Rows, each with roughly how far along a hidden order it lies (0 to 20):
[ -3 -48  34 -18   2  -2  11 -41  13   1 -33 -14 -12 -37  -6  -4  28   2
   1   2 -14 -91  -5 -23  20   4 -22   9   5  11 -28  32 -26   8  26   2
 -31  -9   2 -31 -20 -53  23  39   9 -26  24  -2  -4  26  46 -97 -49  19
  11 -35  -2 -49  16  21] : 20
[  2 -32  18  -5   0  -3  30 -34 -10  -5 -23  -3 -15 -17   3  -2  -4  -3
  -2  35 -13 -72  -4 -29  -4   2  -7  29 -41   7 -39  23 -40   8  13   6
  33 -12   3 -12 -10 -48   4  34   8 -35  25   0  19  30   6 -55  -4  18
   1 -22 -23 -31  34   8] : 14
[  -8  -41   19   24   -3   16   16    3   -3   13  -23   -7    2  -30
  -18  -29   14   -8    7   25   -2  -71   -1    3   -8    2   -7   -3
  -40   -5  -24   36  -26   13   35   -6  -35    3   -3    7  -24  -20
   23   16   15  -15   20    0   -2   -2   47 -118   -9    4    2  -46
   79  -30    5   -6] : 0
[ -4   1   8  -2  -1  15  38  -2 -11   7 -21   3   0 -25 -20 -31  10   2
  -1  23  -2 -54   0 -28   0 -16 -23  13 -40  -2 -36  10 -31 -10  21  71
 -35   1  21  24 -16  16   1   5  21   6  24   2  16   1  13 -57   8   7
  -5 -47  27 -43 -13  13] : 2
[ -4  -4   7  -3  -9   2  13  11   2  22   1  14 -13 -33 -20 -29   1 -11
  23  -3   1  11  19   3   0 -13 -31 -10 -32 -24 -32   0 -27  20  24 -13
 -97   1  -1  24  -5  11  -4   0   4   4   1  15  -8  29 -55 -16 -47  -2
 -32  -8  32 -48  11  23] : 3
[  11   -4    9   -4  -10    0   47  -50    5   28   -2   11  -12  -34
  -21  -30    9   -9   24   -4    3    0   19    2    2  -13  -35    9
  -35  -21  -27    6  -25   18   30   -5 -110    2   19   13   -8    5
    0   13   16   11    3   18  -15   31  -36  -29  -44    2  -30  -14
   59  -53    7   25] : 7
[ -1   2  -3  33 -12  14  -5 -59   2  23   2   1 -13 -31 -19  -1  24 -13
  17  20 -13 -39  20  -3  25 -18 -22  -1 -41 -22   3  30 -33  15  19  -1
 -91  -1  -1  31   1 -24  20  38   4 -31  -1  18   3  28 -44  -8 -42   4
  -2 -12  90   3  22 -16] : 7
[  12  -30   19    0   -3    3   31  -69    2    8    0   11  -14  -22
   10   -4   38  -12   -4   -2  -14   10   19  -34   20   -3  -13   11
  -23  -18  -33   38  -30  -17   20    1 -122    3    0    5   -1   -7
   21   42   15  -25   17   17    0   35  -46  -21  -29   30  -43  -18
   37  -54   26  -31] : 19

Part 2:
[ 15 -41  -1  -5 -15  -9 -19  16  30  -4 -14 -20  -6  40  22  55  13  55
  19   5  14  -4] : 18
[-17  -8  25  12   0 -43 -34  17 -24  29   2 -20  21 -29  10  37   1 -13
   7  -2 -12 -39] : 15
[ 39 -16  -9  -4   6  17  22   3  12  -4 -20 -26 -57  -3 -31  12  26  79
  12  -2  -4   3] : 3
[-21  32  26  12 -12 -23   8 -17 -41 -19  -5   7 -17 -12  20 -51  -8  -6
 -17   4  13  18] : 1
[ 33  39  13  10 -14  -2  56 -17 -42 -15   3  12 -67 -44 -39 -47  30  43
  -2  -1  -9  22] : 12
[ 25  25  -2  12  37  32  12   4  35  27   3 -24 -50 -18  12 -68  25  30
  -8  -2   2  71] : 3
[ 35  15  11   0  18 -27  -2  14 -11 -20  -3  16 -56 -12 -51   7  16 -36
 -37 -11   0 -10] : 19
[-27   6 -25  -2  44   3 -25   3  18  -6 -42   3 -34  60 -19 -10 -20   5
  19   6   1  21] : 5
[  2 -39  15  -7  19 -16  11 -42  21 -20  25  15  38  36   2  -3  -7 -45
  15  -6 -15 -43] : 0
[ -2  14  -5  -2  36 -39 -24  22 -14 -10  57  38  43   8 -52  52 -20 -63
  12   4   2 -47] : 20
[ -7 -21  23  -1 -65  12  13   2   4 -26   9 -14 -25  53  40 -26  -7  76
  -4  -4   1  21] : 16
[-72 -17  25   4  -4 -10 -23  20 -37   0 -25   8   2  10  51  48   0  -4
  17  10   8  -8] : 1
[ 24   1   0   6 -42 -12 -11  -1  -6  -1  13 -17   6 -15  35   8   1  82
  14   5  32  15] : 18
[-25  -1  27  12 -38  37  -5 -28  -6   1 -12   3 -33 -12  34 -18  19   2
   3   1  -4  26] : 14
[ 46 -14  -1   3 -75  10  -6 -14  -2 -21  23  20 -14  19  -7  28  12  55
  22   3  27  -2] : 0
[-14  14  11   6   2 -12  13 -21 -35 -16 -25  27 -36 -52 -30   6  15 -40
 -27   2   3  -9] : 14
[ 15  27   5   2  13 -13 -16  17  10  24   3 -37  18 -31 -23 -48   3 -56
 -12  -3 -11  -4] : 13
[ 72 -20  -6  -2  19 -26  10 -11  15 -27  45  15  21   4 -45  -7 -19  -3
  -3  -2 -23 -16] : 1
[  0  -2  14  -2  43   6  40   2  32  -8 -18 -32 -48  -1  34 -43  18  57
  -9   1   6  50] : 11
[  7  36  -7  -1 -12 -22  -3  30 -28 -12 -12  22 -20  21 -47 -24 -14 -52
 -19  -3   4  -4] : 8
[ 17  27  -9   5 -54  26  28   6  -1  10   2 -45 -28 -20   6 -71   6  92
  -2  -5  -4  35] : 20
[ 40  63  11   6  15  -3  30   5 -23  16  56 -17 -17 -91 -50 -47  24  40
   1  -2  20  40] : 20
[-20 -28  -2  -1  19   7 -19 -14  32  -2  20 -14  19  53  33   7 -18  44
  25  -5  -9   1] : 8
[ 21  36  27  -1  40 -24  -2  26  13  14  -7 -63 -25 -10 -36 -87  10  -9
 -12  -6 -14   5] : 12
[ 28   7  19  -9  -3 -16   4  22  31 -21 -11 -16 -40  73   1 -42  11 -35
 -28  -9   8  16] : 11
